Below is a small trained network, with its code and all its weights. Each question gives an input and a target symbol and asks what happens when units are switched off, that is, made to give their printed mean instead of their output.

import numpy as np


def w(rows, s, z=0):
    codes = np.array(rows[::2]) - 128.0
    scale = np.full(codes.shape[1], s)
    scale[-1] = z or s
    return codes * scale


def f(y):
    return y / 2 * (1 + np.tanh(0.7978845608 * (y + 0.044715 * y**3)))


def softmax(a):
    e = np.exp(a - a.max(-1, keepdims=True))
    return e / e.sum(-1, keepdims=True)


def log_softmax(a):
    a = a - a.max(-1, keepdims=True)
    return a - np.log(np.exp(a).sum(-1, keepdims=True))


def net(x, mask):
    ids = ['αβζηθλξτφψω'.index(c) for c in x.split()]
    T = len(ids)
    res = E[ids] + P[:T]
    q, k, v = (res @ M[0].T for M in (Q, K, V))
    z = softmax(np.where(np.tri(T) > 0, q @ k.T / 4**0.5, -1e9)) @ v
    res = res + np.where(mask[0], z, O[0][:, -1]) @ O[0][:, :-1]
    y = f(res @ A[0][:, :-1].T + A[0][:, -1])
    res = res + np.where(mask[1:13], y, B[0][:, -1]) @ B[0][:, :-1]
    return log_softmax(res[-1] @ U[:, :-1].T + U[:, -1])


Q, K, V, O, A, B = {}, {}, {}, {}, {}, {}
E = w([
[247,174,119,178,118,145,111,163],'α',
[223,123,150,169,115,169,70,170],'β',
[114,67,103,151,150,135,38,146],'ζ',
[165,137,108,182,142,136,78,146],'η',
[156,162,135,213,172,161,98,97],'θ',
[160,81,73,88,158,113,80,104],'λ',
[218,123,186,107,120,175,180,94],'ξ',
[169,152,51,181,110,43,158,129],'τ',
[117,86,113,184,79,55,128,148],'φ',
[120,140,63,75,184,91,171,30],'ψ',
[207,63,94,31,117,66,187,96],'ω',
],0.015)
P = w([
[147,142,214,113,192,78,79,113],'0',
[152,107,146,117,248,89,144,216],'1',
[135,145,204,114,133,74,92,85],'2',
[154,75,133,137,197,103,176,179],'3',
[159,125,170,135,103,98,96,69],'4',
[155,62,108,162,157,125,189,160],'5',
[176,114,139,150,78,116,95,60],'6',
[166,43,83,167,127,142,193,145],'7',
[192,105,110,154,57,136,88,56],'8',
[176,33,66,176,107,162,205,130],'9',
[212,87,99,180,58,146,96,45],'10',
],0.015)
Q[0] = w([
[160,176,200,126,73,51,84,57],'H1',
[250,53,78,186,157,86,94,84],'H1',
[188,98,96,193,152,211,192,169],'H1',
[173,39,157,100,152,162,99,100],'H1',
],0.014)
K[0] = w([
[75,65,126,115,148,70,206,110],'H1',
[115,81,89,138,8,178,170,25],'H1',
[137,113,59,140,91,170,58,110],'H1',
[135,158,70,157,75,117,172,106],'H1',
],0.014)
V[0] = w([
[188,144,56,31,172,101,212,17],'H1',
[180,2,228,63,64,198,92,167],'H1',
[1,15,100,91,205,124,41,84],'H1',
[112,36,74,110,25,26,90,178],'H1',
],0.0085)
O[0] = w([
[31,248,110,57,99,131,124,170,254],'H1',
[118,57,218,97,108,121,34,176,142],'H1',
[36,24,88,155,65,138,130,104,95],'H1',
[57,64,152,147,214,74,147,113,214],'H1',
],0.012,0.0091)
A[0] = w([
[169,232,163,119,137,133,85,71,138],'N1',
[179,54,159,167,178,159,112,174,157],'N2',
[71,144,131,162,177,137,145,73,205],'N3',
[113,85,100,152,200,99,217,204,82],'N4',
[107,107,154,63,151,141,171,136,176],'N5',
[57,181,158,83,129,74,120,141,3],'N6',
[133,101,171,117,130,52,31,78,116],'N7',
[89,160,81,146,5,169,108,30,115],'N8',
[126,75,156,145,69,106,86,58,147],'N9',
[200,117,95,106,34,137,53,117,25],'N10',
[61,122,86,97,159,168,184,226,111],'N11',
[138,78,119,143,254,93,154,170,79],'N12',
],0.009,0.006)
B[0] = w([
[53,63,88,116,170,122,157,107,250],'N1',
[77,119,81,143,125,82,182,144,200],'N2',
[170,111,137,69,54,112,83,169,211],'N3',
[122,123,115,121,161,233,52,115,213],'N4',
[126,133,97,224,133,114,59,196,176],'N5',
[151,133,132,254,158,160,162,130,218],'N6',
[175,178,175,139,88,165,170,105,223],'N7',
[151,135,80,194,146,90,53,111,169],'N8',
[134,201,45,115,117,130,89,161,182],'N9',
[147,123,134,152,119,182,127,90,151],'N10',
[125,100,226,111,52,140,218,93,211],'N11',
[117,178,150,127,97,105,108,54,233],'N12',
],0.0094,0.012)
U = w([
[75,165,108,73,162,20,166,177,199],'α',
[165,141,197,122,69,20,151,76,120],'β',
[101,123,60,182,118,136,140,141,4],'ζ',
[155,94,119,170,163,132,142,139,157],'η',
[188,115,98,156,105,166,174,141,137],'θ',
[79,79,135,91,65,115,174,134,236],'λ',
[150,189,96,116,115,117,49,254,252],'ξ',
[129,192,152,97,124,216,142,88,102],'τ',
[124,89,142,197,180,144,100,76,24],'φ',
[134,163,114,119,66,132,198,139,71],'ψ',
[86,178,178,169,155,107,132,162,41],'ω',
],0.0059,0.0038)

Each question gives the input, a string of symbols that net reads in full, and the target symbol t.
The units are the heads (4 rows each of Q, K, V and O) and the neurons (one row each of A and B). Each row of codes is followed by its name. A weight is (code - 128) times the scale printed after its matrix; where a second scale follows, it is the last column's (O, A, B and U).
mask holds one flag per unit, heads first, then neurons. A switched-off unit (its flag False) gives its mean, the last column of its rows in O or B, instead of its output. The means were averaged over made-up inputs and are rounded, as every weight is.
A unit's drop is (log p(t) with every unit on - log p(t) with that unit switched off) / (log p(t) with every unit on - log p(t) with every unit switched off).
The circuit of an input: a set's keep is (log p(t) with only the set's units on - log p(t) with every unit switched off) / (log p(t) with every unit on - log p(t) with every unit switched off). Starting from the 12 units with the biggest drops (on a tie, the unit counted first), units are removed one at a time, each time the one whose removal leaves the highest keep (on an exact tie, the one counted first), for as long as the keep stays at least 0.8.
circuit, biggest first: the units of the circuit, biggest drop first
unit that matters most: the unit with the biggest drop
k most important neurons: the k neurons with the biggest drops, biggest first
input λ λ λ λ ψ τ, target ψ: unit that matters most	N11
input ζ λ λ λ λ β, target λ: circuit, biggest first	(H1 N11)
input ζ λ ξ τ λ ω λ λ τ η, target τ: circuit, biggest first	(H1 N4 N12)
input φ φ β α τ λ ψ, target ζ: circuit, biggest first	(H1 N8 N6)
input λ λ η λ α ω λ λ λ ω α, target ω: circuit, biggest first	(H1 N6)
input λ λ τ λ τ ξ β ω λ, target ω: circuit, biggest first	(H1 N6)
input τ ξ α λ ξ λ α β λ, target ξ: 4 most important neurons	(N9 N11 N1 N12)
input τ λ α λ λ ζ, target λ: circuit, biggest first	(H1 N11)
input φ λ ζ α α λ λ α α, target ξ: circuit, biggest first	(H1 N11 N1)
input ξ β β α α τ τ φ, target τ: circuit, biggest first	(N4 H1 N12)
input ζ λ α τ λ τ, target λ: circuit, biggest first	(H1 N11)
input λ λ α λ ψ α, target ψ: circuit, biggest first	(H1 N11)
input φ φ ζ λ λ λ λ ξ, target λ: 2 most important neurons	(N11 N6)
input φ η α η α λ τ φ λ β η, target ξ: unit that matters most	N11
input β λ λ α ξ φ α φ τ, target β: circuit, biggest first	(H1 N12 N1)
input α α α α λ λ τ τ λ ζ, target λ: circuit, biggest first	(N11 H1)
input θ λ α α β λ, target β: 2 most important neurons	(N12 N7)
input ψ λ α α α τ φ ω, target φ: 2 most important neurons	(N4 N12)
input ξ λ α λ α φ λ φ ψ τ λ, target ζ: 3 most important neurons	(N8 N6 N1)
input α ζ ω λ λ η η ψ β, target ζ: 2 most important neurons	(N8 N6)
input λ ξ λ, target τ: 2 most important neurons	(N7 N10)
input θ φ τ λ λ τ λ λ φ τ, target φ: 3 most important neurons	(N4 N12 N11)
input λ λ β, target ξ: 2 most important neurons	(N9 N11)
input τ λ φ β, target φ: most important neuron	(N4)
